Below are the code and all the weights of a small trained network. Each question names an input and a class and asks about switching units off, where a switched-off unit gives its printed mean instead of its output.

import numpy as np


def w(rows, s, z=0):
    codes = np.array(rows[::2]) - 128.0
    scale = np.full(codes.shape[1], s)
    scale[-1] = z or s
    return codes * scale


def f(y):
    return y / 2 * (1 + np.tanh(0.7978845608 * (y + 0.044715 * y**3)))


def log_softmax(a):
    a = a - a.max(-1, keepdims=True)
    return a - np.log(np.exp(a).sum(-1, keepdims=True))


def net(x, mask):
    res = np.array(x, float).reshape(1, 8) / 4 @ E
    y = f(res @ A[0][:, :-1].T + A[0][:, -1])
    res = res + np.where(mask, y, B[0][:, -1]) @ B[0][:, :-1]
    return log_softmax(res[-1] @ U[:, :-1].T + U[:, -1])


A, B = {}, {}
E = w([
[124,134,131,129,120,128,127,126,122],'x0',
[172,102,130,94,117,253,121,176,87],'x1',
[124,131,127,127,126,129,130,127,131],'x2',
[175,84,19,182,145,110,220,104,36],'x3',
[168,96,142,134,154,118,97,135,132],'x4',
[139,226,189,144,220,115,168,189,67],'x5',
[131,127,130,127,130,128,125,129,131],'x6',
[52,124,92,53,212,131,64,44,64],'x7',
],0.0053)
A[0] = w([
[160,71,91,110,85,113,81,104,172,78],'neuron 1',
[109,137,139,140,163,7,135,86,167,67],'neuron 2',
[127,153,168,98,133,140,104,119,174,48],'neuron 3',
[141,106,182,127,161,110,42,153,166,91],'neuron 4',
[146,80,135,101,214,103,61,89,81,60],'neuron 5',
[157,108,148,94,148,248,119,150,97,105],'neuron 6',
[52,169,80,77,135,150,111,92,99,37],'neuron 7',
[142,182,158,125,178,113,140,157,99,97],'neuron 8',
[131,128,134,123,135,133,136,135,126,9],'neuron 9',
[156,160,175,130,200,104,135,151,97,115],'neuron 10',
[129,81,92,125,103,136,108,97,166,27],'neuron 11',
[165,87,57,160,178,112,157,124,97,118],'neuron 12',
[169,119,147,176,100,120,159,179,177,2],'neuron 13',
[129,130,177,104,145,128,90,130,171,69],'neuron 14',
[75,172,151,97,100,160,126,133,175,85],'neuron 15',
],0.011,0.0022)
B[0] = w([
[60,151,191,119,155,178,109,139,102,213],'neuron 1',
[158,115,45,118,134,104,3,144,146,233],'neuron 2',
[126,110,79,109,142,119,189,131,101,173],'neuron 3',
[157,143,104,147,126,114,188,112,61,205],'neuron 4',
[177,139,180,156,87,118,174,156,199,233],'neuron 5',
[139,138,63,136,132,50,14,120,147,253],'neuron 6',
[165,116,144,136,120,129,187,158,215,215],'neuron 7',
[56,87,160,118,142,168,118,105,141,216],'neuron 8',
[106,125,95,107,136,134,136,133,159,106],'neuron 9',
[58,116,156,122,113,191,110,126,124,230],'neuron 10',
[50,114,133,109,177,160,133,129,142,173],'neuron 11',
[141,133,84,98,151,110,209,111,70,254],'neuron 12',
[158,131,152,105,129,104,175,119,239,210],'neuron 13',
[139,132,88,120,134,125,186,122,90,181],'neuron 14',
[158,104,114,150,159,119,174,111,86,193],'neuron 15',
],0.017,0.0041)
U = w([
[165,119,65,97,161,104,232,94,21,90],'0',
[189,131,187,133,84,111,187,172,254,104],'1',
[142,122,57,109,125,74,9,138,128,87],'2',
[15,110,200,90,148,224,119,116,101,89],'3',
[151,136,141,136,102,123,134,130,99,254],'4',
],0.0066,0.0075)

Each question gives the input, the list of numbers given to net, and the class t.
The units are the neurons (one row each of A and B). Each row of codes is followed by its name. A weight is (code - 128) times the scale printed after its matrix; where a second scale follows, it is the last column's (A, B and U).
mask holds one flag per neuron, in row order. A switched-off neuron (its flag False) gives its mean, the last column of its row in B, instead of its output. The means were averaged over made-up inputs and are rounded, as every weight is.
A unit's drop is (log p(t) with every unit on - log p(t) with that unit switched off) / (log p(t) with every unit on - log p(t) with every unit switched off).
The circuit of an input: a set's keep is (log p(t) with only the set's units on - log p(t) with every unit switched off) / (log p(t) with every unit on - log p(t) with every unit switched off). Starting from the 12 units with the biggest drops (on a tie, the unit counted first), units are removed one at a time, each time the one whose removal leaves the highest keep (on an exact tie, the one counted first), for as long as the keep stays at least 0.8.
circuit, biggest first: the units of the circuit, biggest drop first
top k neurons: the k neurons with the biggest drops, biggest first
drop when u is switched off: that unit's drop, to one decimal
input [5,-6,-3,-3,4,-3,0,-5], class 2: circuit, biggest first	(neuron 2)
input [-7,6,-7,2,2,7,-5,-6], class 3: top 3 neurons	(neuron 10; neuron 8; neuron 5)
input [4,7,-5,-2,5,-2,-5,8], class 1: top 2 neurons	(neuron 5; neuron 7)
input [8,-3,-8,2,-4,-5,-6,0], class 3: circuit, biggest first	(neuron 6; neuron 1; neuron 11)
input [8,2,4,-6,3,7,3,-6], class 3: top 2 neurons	(neuron 10; neuron 8)
input [-8,-7,-8,-5,-1,-4,2,-3], class 2: top 2 neurons	(neuron 2; neuron 12)
input [-4,6,-2,6,8,8,0,-1], class 3: top 3 neurons	(neuron 10; neuron 8; neuron 2)
input [0,0,1,1,0,-6,4,-2], class 3: circuit, biggest first	(neuron 1; neuron 11)
input [-8,8,-7,-1,-4,8,3,8], class 1: top 3 neurons	(neuron 5; neuron 7; neuron 2)
input [-8,4,7,-6,3,1,8,-6], class 0: circuit, biggest first	(neuron 4; neuron 14)
input [2,5,-4,3,-5,5,6,3], class 2: top 2 neurons	(neuron 6; neuron 1)
input [-4,5,-7,-5,-3,1,5,-4], class 0: top 2 neurons	(neuron 2; neuron 15)
input [7,-8,-8,-6,3,-1,4,-7], class 2: top 2 neurons	(neuron 2; neuron 5)
input [0,-3,8,-5,4,2,-4,1], class 0: top neuron	(neuron 4)
input [4,-4,2,-4,0,1,-2,0], class 0: circuit, biggest first	(neuron 4; neuron 14; neuron 5)
input [-2,-3,-4,-4,8,-4,1,8], class 1: top 2 neurons	(neuron 5; neuron 7)
input [-4,-7,4,4,5,8,3,1], class 3: top 3 neurons	(neuron 10; neuron 8; neuron 6)
input [1,-7,-6,-8,7,-3,2,4], class 0: drop when neuron 14 is switched off	0.2
input [-8,-8,0,-5,-5,-3,6,0], class 2: drop when neuron 12 is switched off	0.1
input [-1,8,-8,2,-1,3,-2,7], class 2: drop when neuron 6 is switched off	3.0
input [2,-7,-3,-8,5,7,8,4], class 0: circuit, biggest first	(neuron 4)
